Below are the code and all the weights of a small trained network. Each question names an input and a target symbol and asks about switching units off, where a switched-off unit gives its printed mean instead of its output.

import numpy as np


def w(rows, s, z=0):
    codes = np.array(rows[::2]) - 128.0
    scale = np.full(codes.shape[1], s)
    scale[-1] = z or s
    return codes * scale


def norm(h):
    return h / np.sqrt((h * h).mean(-1, keepdims=True) + 1e-5)


def f(y):
    return np.maximum(y, 0)


def softmax(a):
    e = np.exp(a - a.max(-1, keepdims=True))
    return e / e.sum(-1, keepdims=True)


def log_softmax(a):
    a = a - a.max(-1, keepdims=True)
    return a - np.log(np.exp(a).sum(-1, keepdims=True))


def net(x, mask):
    ids = ['ΓΛΦΨαβδζηθμπστ'.index(c) for c in x.split()]
    T = len(ids)
    res = E[ids] + P[:T]
    r = norm(res)
    for j in range(2):
        rows = slice(4 * j, 4 * j + 4)
        q, k, v = (r @ M[0][rows].T for M in (Q, K, V))
        z = softmax(np.where(np.tri(T) > 0, q @ k.T / 4**0.5, -1e9)) @ v
        o = O[0][rows]
        res = res + np.where(mask[j], z, o[:, -1]) @ o[:, :-1]
    y = f(norm(res) @ A[0][:, :-1].T + A[0][:, -1])
    res = res + np.where(mask[2:14], y, B[0][:, -1]) @ B[0][:, :-1]
    return log_softmax(norm(res)[-1] @ U[:, :-1].T + U[:, -1])


Q, K, V, O, A, B = {}, {}, {}, {}, {}, {}
E = w([
[171,136,97,191],'Γ',
[201,155,100,86],'Λ',
[154,73,88,103],'Φ',
[89,190,206,35],'Ψ',
[129,82,125,156],'α',
[156,84,69,32],'β',
[128,144,181,103],'δ',
[164,142,163,122],'ζ',
[139,144,126,5],'η',
[166,84,26,237],'θ',
[212,149,181,190],'μ',
[110,189,191,74],'π',
[102,38,142,116],'σ',
[45,69,223,71],'τ',
],0.015)
P = w([
[185,89,117,138],'0',
[205,210,221,31],'1',
[26,140,43,34],'2',
[192,72,119,142],'3',
[204,201,216,44],'4',
[29,95,81,127],'5',
[196,62,119,143],'6',
[201,196,216,72],'7',
[2,183,77,27],'8',
[203,58,119,146],'9',
[201,205,224,72],'10',
[4,102,64,86],'11',
],0.0083)
Q[0] = w([
[211,77,8,109],'H1',
[93,119,100,172],'H1',
[56,147,53,145],'H1',
[121,120,65,80],'H1',
[31,132,75,149],'H2',
[145,74,82,85],'H2',
[97,142,77,116],'H2',
[122,175,108,111],'H2',
],0.012)
K[0] = w([
[210,40,114,153],'H1',
[32,34,44,143],'H1',
[61,170,49,117],'H1',
[1,137,80,51],'H1',
[68,116,82,59],'H2',
[74,151,119,186],'H2',
[172,1,134,183],'H2',
[130,205,135,79],'H2',
],0.0081)
V[0] = w([
[233,55,138,132],'H1',
[166,92,208,137],'H1',
[190,139,143,2],'H1',
[149,132,38,195],'H1',
[69,213,199,125],'H2',
[49,164,105,109],'H2',
[85,248,255,187],'H2',
[152,197,191,177],'H2',
],0.0073)
O[0] = w([
[163,153,68,76,189],'H1',
[116,175,133,141,176],'H1',
[89,141,113,238,254],'H1',
[145,231,170,65,61],'H1',
[202,85,119,28,127],'H2',
[133,253,126,133,80],'H2',
[59,184,159,169,126],'H2',
[207,30,54,157,146],'H2',
],0.0044,0.006)
A[0] = w([
[115,114,254,122,44],'N1',
[134,164,156,55,42],'N2',
[180,150,208,171,117],'N3',
[200,170,134,146,51],'N4',
[8,171,46,139,235],'N5',
[147,181,52,159,179],'N6',
[110,197,195,185,101],'N7',
[146,176,61,160,64],'N8',
[127,188,91,101,227],'N9',
[148,80,15,109,255],'N10',
[123,67,124,185,218],'N11',
[134,91,158,100,76],'N12',
],0.0097,0.0032)
B[0] = w([
[183,93,66,185,192],'N1',
[115,96,138,200,158],'N2',
[60,88,91,88,202],'N3',
[65,158,70,152,177],'N4',
[85,28,2,62,212],'N5',
[76,80,196,26,182],'N6',
[99,211,182,157,171],'N7',
[164,88,72,161,156],'N8',
[19,120,110,161,179],'N9',
[107,189,224,182,254],'N10',
[98,185,66,16,201],'N11',
[186,20,118,249,148],'N12',
],0.006,0.0069)
U = w([
[166,135,85,234,62],'Γ',
[155,218,116,28,90],'Λ',
[19,131,61,154,182],'Φ',
[229,210,142,157,80],'Ψ',
[193,125,199,73,86],'α',
[76,111,200,142,125],'β',
[253,49,92,135,253],'δ',
[54,48,172,126,110],'ζ',
[13,106,79,49,124],'η',
[100,129,183,29,93],'θ',
[88,159,205,157,186],'μ',
[172,203,48,172,66],'π',
[132,85,167,250,51],'σ',
[210,153,224,134,48],'τ',
],0.013,0.005)

Each question gives the input, a string of symbols that net reads in full, and the target symbol t.
The units are the heads (4 rows each of Q, K, V and O) and the neurons (one row each of A and B). Each row of codes is followed by its name. A weight is (code - 128) times the scale printed after its matrix; where a second scale follows, it is the last column's (O, A, B and U).
mask holds one flag per unit, heads first, then neurons. A switched-off unit (its flag False) gives its mean, the last column of its rows in O or B, instead of its output. The means were averaged over made-up inputs and are rounded, as every weight is.
A unit's drop is (log p(t) with every unit on - log p(t) with that unit switched off) / (log p(t) with every unit on - log p(t) with every unit switched off).
The circuit of an input: a set's keep is (log p(t) with only the set's units on - log p(t) with every unit switched off) / (log p(t) with every unit on - log p(t) with every unit switched off). Starting from the 12 units with the biggest drops (on a tie, the unit counted first), units are removed one at a time, each time the one whose removal leaves the highest keep (on an exact tie, the one counted first), for as long as the keep stays at least 0.8.
units of the circuit, in order: the units of the circuit, biggest drop first
most important unit: the unit with the biggest drop
top k neurons: the k neurons with the biggest drops, biggest first
which heads matter: for each layer, one digit per head in row order, 1 if its drop is at least 0.15 and else 0, layers parted by /
input Ψ Λ β β θ α π, target Φ: units of the circuit, in order	[H1, N1, N11]
input Φ η π η, target μ: units of the circuit, in order	[N10, N5, H1, N11]
input ζ σ θ Φ Λ μ θ Γ δ δ, target δ: top 4 neurons	[N12, N9, N6, N5]
input β α π σ α θ, target η: units of the circuit, in order	[N6, H1, N11]
input Ψ π Ψ α δ, target σ: units of the circuit, in order	[N1, H1]
input ζ β τ θ ζ σ θ Λ θ δ α, target η: most important unit	N11
input Ψ η π π, target Φ: top 2 neurons	[N3, N10]
input Ψ π π ζ Ψ Φ δ θ, target π: top 2 neurons	[N5, N11]
input β α Ψ π μ Λ δ, target δ: which heads matter	01
input Γ ζ τ β τ η θ θ, target π: which heads matter	10
input δ π θ ζ α Φ Φ Φ, target τ: units of the circuit, in order	[N10, N5]
input σ δ μ π, target δ: units of the circuit, in order	[N1, N10]
input σ Γ σ τ π σ β Ψ Λ Γ, target π: units of the circuit, in order	[N11, N4, N5, H1]
input Ψ π π δ Ψ, target μ: top 2 neurons	[N5, N2]
input α π α π σ π σ Λ Λ Γ ζ θ, target η: top neuron	[N6]
input τ α δ μ α Φ π μ ζ Λ Γ, target Φ: top 4 neurons	[N4, N3, N6, N1]
input Λ δ Φ δ, target η: top 2 neurons	[N11, N1]
input η Ψ τ α, target τ: top 2 neurons	[N10, N5]
input η Λ Λ η, target μ: top 3 neurons	[N10, N5, N1]
input ζ π σ π β α Λ θ α Φ Λ Γ, target η: which heads matter	00
input π σ σ π τ Γ α, target τ: which heads matter	11
input η Φ τ π μ Γ Φ θ ζ Ψ, target δ: most important unit	N1
input δ π π τ η Γ τ δ Λ δ, target η: top 2 neurons	[N11, N3]
